Here is a tiny trained network, its code and every weight. The questions are about switching its units off for an input and a target symbol, where a switched-off unit gives its printed mean instead of its output.

import numpy as np


def w(rows, s, z=0):
    codes = np.array(rows[::2]) - 128.0
    scale = np.full(codes.shape[1], s)
    scale[-1] = z or s
    return codes * scale


def f(y):
    return y / 2 * (1 + np.tanh(0.7978845608 * (y + 0.044715 * y**3)))


def softmax(a):
    e = np.exp(a - a.max(-1, keepdims=True))
    return e / e.sum(-1, keepdims=True)


def log_softmax(a):
    a = a - a.max(-1, keepdims=True)
    return a - np.log(np.exp(a).sum(-1, keepdims=True))


def net(x, mask):
    ids = ['ΛΠΣΨεζηθμτφω'.index(c) for c in x.split()]
    T = len(ids)
    res = E[ids] + P[:T]
    q, k, v = (res @ M[0].T for M in (Q, K, V))
    z = softmax(np.where(np.tri(T) > 0, q @ k.T / 2**0.5, -1e9)) @ v
    res = res + np.where(mask[0], z, O[0][:, -1]) @ O[0][:, :-1]
    y = f(res @ A[0][:, :-1].T + A[0][:, -1])
    res = res + np.where(mask[1:9], y, B[0][:, -1]) @ B[0][:, :-1]
    return log_softmax(res[-1] @ U[:, :-1].T + U[:, -1])


Q, K, V, O, A, B = {}, {}, {}, {}, {}, {}
E = w([
[87,147,115,158,221,141],'Λ',
[26,177,91,147,106,103],'Π',
[146,144,166,137,117,127],'Σ',
[173,167,186,126,97,131],'Ψ',
[77,163,123,75,109,81],'ε',
[128,192,124,164,120,137],'ζ',
[87,136,139,133,73,110],'η',
[184,111,226,161,2,167],'θ',
[61,146,174,90,97,148],'μ',
[135,109,134,69,188,97],'τ',
[162,99,189,154,175,11],'φ',
[114,174,192,91,32,155],'ω',
],0.024)
P = w([
[72,213,228,174,122,34],'0',
[95,192,200,185,127,54],'1',
[102,184,172,180,116,72],'2',
[115,196,164,161,102,108],'3',
[122,193,144,152,94,127],'4',
[127,191,114,132,104,140],'5',
[127,186,86,121,112,157],'6',
[144,186,63,99,114,173],'7',
[133,180,34,92,132,182],'8',
[137,173,1,75,139,195],'9',
],0.0054)
Q[0] = w([
[158,3,85,119,123,101],'H0',
[39,161,98,82,72,110],'H0',
],0.034)
K[0] = w([
[109,138,236,183,149,18],'H0',
[95,250,40,223,168,188],'H0',
],0.022)
V[0] = w([
[162,176,65,227,56,51],'H0',
[54,5,87,120,9,134],'H0',
],0.013)
O[0] = w([
[118,100,5,113,114,148,254],'H0',
[87,89,112,200,89,51,39],'H0',
],0.013,0.0059)
A[0] = w([
[175,89,196,219,146,202,24],'N0',
[104,82,104,132,191,122,144],'N1',
[158,85,188,243,135,126,77],'N2',
[56,112,194,94,122,60,2],'N3',
[200,215,107,249,137,89,233],'N4',
[111,239,168,142,127,68,204],'N5',
[165,46,138,86,190,112,44],'N6',
[142,155,189,184,165,41,142],'N7',
],0.014,0.005)
B[0] = w([
[174,41,135,141,196,116,155],'N0',
[160,151,163,117,91,130,154],'N1',
[108,183,211,27,125,132,194],'N2',
[142,30,138,206,227,184,194],'N3',
[143,57,100,162,130,177,192],'N4',
[112,198,81,164,151,94,249],'N5',
[115,102,109,155,85,75,159],'N6',
[121,120,122,39,7,128,202],'N7',
],0.02,0.013)
U = w([
[119,231,171,138,132,141,134],'Λ',
[13,180,94,104,75,84,69],'Π',
[141,128,128,161,138,163,112],'Σ',
[107,170,145,134,149,121,206],'Ψ',
[47,125,83,94,234,67,47],'ε',
[148,94,71,81,186,192,169],'ζ',
[135,60,106,167,140,160,92],'η',
[112,116,173,119,87,152,96],'θ',
[22,108,154,117,200,161,14],'μ',
[139,149,141,144,151,155,153],'τ',
[145,110,127,79,169,2,253],'φ',
[111,189,164,233,108,155,185],'ω',
],0.0085,0.0044)

Each question gives the input, a string of symbols that net reads in full, and the target symbol t.
The units are the heads (2 rows each of Q, K, V and O) and the neurons (one row each of A and B). Each row of codes is followed by its name. A weight is (code - 128) times the scale printed after its matrix; where a second scale follows, it is the last column's (O, A, B and U).
mask holds one flag per unit, heads first, then neurons. A switched-off unit (its flag False) gives its mean, the last column of its rows in O or B, instead of its output. The means were averaged over made-up inputs and are rounded, as every weight is.
A unit's drop is (log p(t) with every unit on - log p(t) with that unit switched off) / (log p(t) with every unit on - log p(t) with every unit switched off).
The circuit of an input: a set's keep is (log p(t) with only the set's units on - log p(t) with every unit switched off) / (log p(t) with every unit on - log p(t) with every unit switched off). Starting from all 9 units, units are removed one at a time, each time the one whose removal leaves the highest keep (on an exact tie, the one counted first), for as long as the keep stays at least 0.8.
units of the circuit, in order: the units of the circuit, biggest drop first
most important unit: the unit with the biggest drop
top k neurons: the k neurons with the biggest drops, biggest first
input Ψ Λ Ψ ζ θ ζ θ ω, target ζ: units of the circuit, in order => [H0]
input μ μ Λ Ψ ε μ μ τ η Ψ, target φ: units of the circuit, in order => [N0 H0 N5]
input θ Σ Λ, target η: units of the circuit, in order => [H0 N4]
input Σ ε θ ω Λ Ψ Ψ ε μ μ, target Λ: units of the circuit, in order => [H0 N3]
input θ ζ ζ ε Ψ φ φ Ψ ε Ψ, target ω: units of the circuit, in order => [H0 N7 N2]
input Π ε μ τ Σ θ θ θ, target θ: top 4 neurons => [N2 N5 N3 N4]
input μ μ θ, target θ: units of the circuit, in order => [N2 N5]
input Ψ Σ θ θ τ Ψ Λ, target φ: units of the circuit, in order => [N0 H0 N3]
input μ ε Λ, target θ: units of the circuit, in order => [N7 H0 N4]
input Σ ε μ Ψ ε Ψ, target ω: top 3 neurons => [N3 N2 N7]
input θ Ψ ζ τ μ Ψ, target φ: units of the circuit, in order => [N0 H0]
input Ψ θ Λ, target η: units of the circuit, in order => [N4 H0]
input η τ ε μ Ψ Π θ Ψ ω, target Π: top 3 neurons => [N3 N4 N0]
input Σ φ ω ζ θ η ζ ζ μ Λ, target θ: top 3 neurons => [N7 N2 N4]
input φ φ θ μ θ ζ Ψ, target η: top 2 neurons => [N4 N2]
input Σ Ψ μ Π Π ε θ μ Ψ ε, target Π: most important unit => N3
input θ Ψ μ Ψ ε ε ε ε η η, target η: top 4 neurons => [N5 N2 N7 N4]
input φ μ μ Π ε τ Π ω Λ, target Π: top 2 neurons => [N3 N7]
input φ ω ω Ψ, target Π: top 3 neurons => [N7 N3 N5]
input μ Ψ ε Ψ μ ζ φ μ μ η, target ζ: top neuron => [N5]
